Look-ups in named tables: a row name and a column name give one cell, copied from the table.

filunag
cols = mopazuv, nitovu, kimu, nikode, gam, gif, vub, ped
zis: [59557, 60126, 67193, 60381, 42621, 55113, 55122, 58766]
sab: [20619, 40857, 71707, 57587, 46521, 87307, 83941, 54256]
degego: [79049, 63677, 48346, 41299, 72107, 37301, 29409, 89628]
zogona: [51880, 55719, 55896, 61838, 68628, 59041, 50154, 52115]
murili: [58003, 58168, 52313, 55294, 62416, 65690, 56718, 50916]
vamet: [58735, 55575, 59951, 61339, 51473, 50992, 64107, 64622]
sike: [50974, 61870, 58799, 45998, 58545, 57265, 49548, 50939]
kizi: [55977, 54868, 56134, 52542, 58345, 51747, 60443, 58078]
vinunag: [49114, 51981, 51136, 58998, 47632, 51608, 46935, 53908]

What is the ped of sab in filunag? 54256
What is the gam of murili in filunag? 62416
What is the kimu of sike in filunag? 58799
What is the gif of sike in filunag? 57265
What is the ped of kizi in filunag? 58078
What is the vub of zogona in filunag? 50154
What is the kimu of sab in filunag? 71707
What is the nitovu of vinunag in filunag? 51981
What is the nitovu of sab in filunag? 40857
What is the gam of degego in filunag? 72107
What is the gam of vamet in filunag? 51473
What is the vub of sab in filunag? 83941
What is the vub of murili in filunag? 56718
What is the gif of kizi in filunag? 51747
What is the ped of vinunag in filunag? 53908
What is the vub of degego in filunag? 29409
What is the gam of zogona in filunag? 68628
What is the gif of vinunag in filunag? 51608
What is the gam of vinunag in filunag? 47632
Row with the largest mopazuv: degego

senub
cols = bituf, zap, zop
vavalu: [49, 56, 180]
vok: [100, 46, 200]
pipo: [106, 69, 81]
nep: [64, 56, 231]
kises: [96, 66, 10]
moba: [42, 65, 12]

zap of vok = 46
zap of moba = 65
bituf of nep = 64
zap of pipo = 69
bituf of vavalu = 49
bituf of kises = 96
bituf of pipo = 106
zap of kises = 66
zop of vavalu = 180
bituf of moba = 42
Row with the largest zap: pipo

ges =
,zamep,vete,gof
kemeku,154,147,118
nodu,198,117,147
babota,168,68,108
guvumab,21,111,153
kufini,132,164,132
ludos,152,107,139
gizove,49,88,28
bek,28,129,74
zemug,219,67,76

zamep of ludos = 152
vete of babota = 68
vete of bek = 129
gof of kufini = 132
vete of kemeku = 147
zamep of kufini = 132
vete of kufini = 164
gof of bek = 74
zamep of nodu = 198
gof of ludos = 139
gof of guvumab = 153
vete of guvumab = 111

bafab =
|  | tedo | nutabu | tefi | fafom | gamiseg | resi |
|---|---|---|---|---|---|---|
| kezenem | 80 | 91 | 95 | 79 | 108 | 108 |
| sepas | 107 | 84 | 89 | 47 | 114 | 165 |
| bovepa | 115 | 154 | 56 | 89 | 150 | 97 |
| desuta | 114 | 153 | 49 | 89 | 151 | 103 |
| lesu | 90 | 80 | 79 | 55 | 124 | 157 |
| supus | 116 | 193 | 57 | 120 | 146 | 78 |

What is the tedo of sepas in bafab? 107
What is the resi of kezenem in bafab? 108
What is the fafom of bovepa in bafab? 89
What is the tefi of desuta in bafab? 49
What is the fafom of sepas in bafab? 47
What is the nutabu of lesu in bafab? 80
What is the gamiseg of supus in bafab? 146
What is the tefi of supus in bafab? 57
Row with the largest resi: sepas

betep:
	mim	fitov	ziser	git	ful	sumur	riz
niz	0.6	0.5	0.5	0.6	0.6	0.6	0.5
mun	0.4	0.3	0.6	0.5	0.5	0.6	0.4
viki	0.7	0.6	0.5	0.7	0.5	0.6	0.6
vam	0.6	0.8	0.5	0.5	0.5	0.6	0.7
riri	0.7	1.0	0.3	0.5	0.8	0.1	0.5
rudeb	0.7	0.5	0.4	0.5	0.6	0.5	0.5
div	0.6	0.5	0.7	0.7	0.6	0.5	0.6
beke	0.5	0.5	0.7	0.4	0.5	0.9	0.5

What is the riz of vam in betep? 0.7
What is the riz of beke in betep? 0.5
What is the fitov of viki in betep? 0.6
What is the ful of beke in betep? 0.5
What is the sumur of beke in betep? 0.9
What is the ful of div in betep? 0.6
What is the git of riri in betep? 0.5
What is the git of rudeb in betep? 0.5
What is the git of mun in betep? 0.5
What is the git of beke in betep? 0.4
What is the mim of beke in betep? 0.5
What is the mim of niz in betep? 0.6
What is the ziser of div in betep? 0.7
What is the sumur of niz in betep? 0.6
What is the fitov of vam in betep? 0.8
Row with the largest fitov: riri

